Here is a tiny trained network, its code and every weight. The questions are about switching its units off for an input and a target symbol, where a switched-off unit gives its printed mean instead of its output.

import numpy as np


def w(rows, s, z=0):
    codes = np.array(rows[::2]) - 128.0
    scale = np.full(codes.shape[1], s)
    scale[-1] = z or s
    return codes * scale


def norm(h):
    return h / np.sqrt((h * h).mean(-1, keepdims=True) + 1e-5)


def f(y):
    return y / 2 * (1 + np.tanh(0.7978845608 * (y + 0.044715 * y**3)))


def softmax(a):
    e = np.exp(a - a.max(-1, keepdims=True))
    return e / e.sum(-1, keepdims=True)


def log_softmax(a):
    a = a - a.max(-1, keepdims=True)
    return a - np.log(np.exp(a).sum(-1, keepdims=True))


def net(x, mask):
    ids = ['ΘΠΩγεζτφ'.index(c) for c in x.split()]
    T = len(ids)
    res = E[ids] + P[:T]
    u = 0
    for l in range(3):
        r = norm(res)
        for j in range(2):
            rows = slice(2 * j, 2 * j + 2)
            q, k, v = (r @ M[l][rows].T for M in (Q, K, V))
            z = softmax(np.where(np.tri(T) > 0, q @ k.T / 2**0.5, -1e9)) @ v
            o = O[l][rows]
            res = res + np.where(mask[u + j], z, o[:, -1]) @ o[:, :-1]
        u += 2
        y = f(norm(res) @ A[l][:, :-1].T + A[l][:, -1])
        res = res + np.where(mask[u : u + 4], y, B[l][:, -1]) @ B[l][:, :-1]
        u += 4
    return log_softmax(norm(res)[-1] @ U[:, :-1].T + U[:, -1])


Q, K, V, O, A, B = {}, {}, {}, {}, {}, {}
E = w([
[192,148,141],'Θ',
[140,130,184],'Π',
[122,132,140],'Ω',
[171,6,123],'γ',
[128,79,139],'ε',
[168,139,141],'ζ',
[101,68,141],'τ',
[125,137,110],'φ',
],0.017)
P = w([
[106,158,51],'0',
[160,81,135],'1',
[153,62,148],'2',
[148,50,151],'3',
[142,80,237],'4',
[91,116,25],'5',
[127,85,254],'6',
],0.0029)
Q[0] = w([
[51,197,254],'0.h0',
[87,80,161],'0.h0',
[214,106,209],'0.h1',
[182,61,122],'0.h1',
],0.0081)
K[0] = w([
[185,87,251],'0.h0',
[106,86,147],'0.h0',
[160,60,174],'0.h1',
[166,100,79],'0.h1',
],0.012)
V[0] = w([
[91,191,68],'0.h0',
[116,141,121],'0.h0',
[140,98,3],'0.h1',
[143,184,84],'0.h1',
],0.0052)
O[0] = w([
[253,1,159,3],'0.h0',
[149,104,134,105],'0.h0',
[62,29,176,7],'0.h1',
[159,81,151,66],'0.h1',
],0.0031,0.0033)
A[0] = w([
[198,196,25,209],'0.n0',
[2,225,79,21],'0.n1',
[27,84,145,3],'0.n2',
[119,47,64,79],'0.n3',
],0.0088,0.00069)
B[0] = w([
[161,225,135,252],'0.n0',
[137,102,245,175],'0.n1',
[55,128,89,167],'0.n2',
[114,64,84,176],'0.n3',
],0.011,0.0019)
Q[1] = w([
[196,183,62],'1.h0',
[209,87,11],'1.h0',
[211,11,254],'1.h1',
[144,87,161],'1.h1',
],0.0054)
K[1] = w([
[38,254,143],'1.h0',
[110,120,10],'1.h0',
[197,28,168],'1.h1',
[112,126,128],'1.h1',
],0.0067)
V[1] = w([
[88,77,18],'1.h0',
[33,193,30],'1.h0',
[254,76,64],'1.h1',
[174,219,26],'1.h1',
],0.0048)
O[1] = w([
[1,176,117,4],'1.h0',
[16,57,87,42],'1.h0',
[117,227,248,129],'1.h1',
[157,24,194,121],'1.h1',
],0.0044,0.0041)
A[1] = w([
[39,56,241,153],'1.n0',
[19,252,194,85],'1.n1',
[100,235,17,1],'1.n2',
[231,70,131,102],'1.n3',
],0.0038,0.00089)
B[1] = w([
[93,166,56,166],'1.n0',
[255,121,221,138],'1.n1',
[140,20,136,48],'1.n2',
[60,170,121,254],'1.n3',
],0.0081,0.0011)
Q[2] = w([
[133,227,152],'2.h0',
[189,61,173],'2.h0',
[126,197,255],'2.h1',
[238,132,106],'2.h1',
],0.0083)
K[2] = w([
[211,10,92],'2.h0',
[126,199,89],'2.h0',
[12,164,254],'2.h1',
[106,240,124],'2.h1',
],0.0087)
V[2] = w([
[99,87,230],'2.h0',
[152,4,126],'2.h0',
[166,171,67],'2.h1',
[169,104,85],'2.h1',
],0.017)
O[2] = w([
[254,95,18,146],'2.h0',
[188,125,203,3],'2.h0',
[58,78,179,158],'2.h1',
[159,100,231,86],'2.h1',
],0.012,0.0041)
A[2] = w([
[100,32,92,156],'2.n0',
[158,138,138,25],'2.n1',
[118,12,150,196],'2.n2',
[244,67,148,8],'2.n3',
],0.011,0.0013)
B[2] = w([
[199,69,173,255],'2.n0',
[129,182,179,153],'2.n1',
[177,251,189,219],'2.n2',
[112,29,104,244],'2.n3',
],0.011,0.0017)
U = w([
[192,88,181,99],'Θ',
[2,147,144,199],'Π',
[56,171,189,97],'Ω',
[96,117,1,114],'γ',
[158,125,196,102],'ε',
[135,74,192,3],'ζ',
[198,129,27,195],'τ',
[21,82,136,176],'φ',
],0.0098,0.0048)

Each question gives the input, a string of symbols that net reads in full, and the target symbol t.
The units are the heads (2 rows each of Q, K, V and O) and the neurons (one row each of A and B). Each row of codes is followed by its name. A weight is (code - 128) times the scale printed after its matrix; where a second scale follows, it is the last column's (O, A, B and U).
mask holds one flag per unit, layer by layer, with each layer's heads first. A switched-off unit (its flag False) gives its mean, the last column of its rows in O or B, instead of its output. The means were averaged over made-up inputs and are rounded, as every weight is.
A unit's drop is (log p(t) with every unit on - log p(t) with that unit switched off) / (log p(t) with every unit on - log p(t) with every unit switched off).
The circuit of an input: a set's keep is (log p(t) with only the set's units on - log p(t) with every unit switched off) / (log p(t) with every unit on - log p(t) with every unit switched off). Starting from the 12 units with the biggest drops (on a tie, the unit counted first), units are removed one at a time, each time the one whose removal leaves the highest keep (on an exact tie, the one counted first), for as long as the keep stays at least 0.8.
circuit, biggest first: the units of the circuit, biggest drop first
most important unit: the unit with the biggest drop
top k neurons: the k neurons with the biggest drops, biggest first
k most important neurons of layer l: the k neurons of layer l with the biggest drops, biggest first
heads that matter: for each layer, one digit per head in row order, 1 if its drop is at least 0.15 and else 0, layers parted by /
drop when u is switched off: that unit's drop, to one decimal
input Π ζ Π Θ Π, target Π: most important unit	0.n1
input Θ Π ζ, target Π: heads that matter	00 / 00 / 11
input Π τ Π γ Π Π, target Θ: 2 most important neurons of layer 2	[2.n3 2.n1]
input Π Π ζ Θ Π Θ ζ, target Π: circuit, biggest first	[2.h0 0.n1]
input Π Π Θ φ τ γ, target Θ: circuit, biggest first	[2.n2 2.h1 0.n3]
input Θ τ Ω Θ Π τ, target τ: heads that matter	00 / 00 / 10
input Θ Π Π ζ Π ζ Π, target γ: circuit, biggest first	[2.h0 0.n0]
input φ Π Π ε τ Π Ω, target τ: heads that matter	00 / 10 / 11
input Π Θ ζ Π, target φ: top 3 neurons	[0.n1 0.n0 2.n2]
input Ω Π Π Π Π ε τ, target τ: 2 most important neurons of layer 0	[0.n3 0.n0]
input Π Π Π Π Π Π ε, target τ: 2 most important neurons of layer 0	[0.n2 0.n3]
input Π Π Π, target γ: drop when 0.n3 is switched off	0.0
input Π Θ Θ, target Π: drop when 2.h1 is switched off	0.2
input Ω ε τ φ, target Θ: drop when 0.n3 is switched off	0.4
input Ω γ τ τ, target Θ: drop when 1.h1 is switched off	0.2
input Π Ω ε Ω Π Π, target τ: most important neuron of layer 0	[0.n1]
input Π Θ Θ ε γ Π, target Θ: 2 most important neurons of layer 2	[2.n3 2.n2]
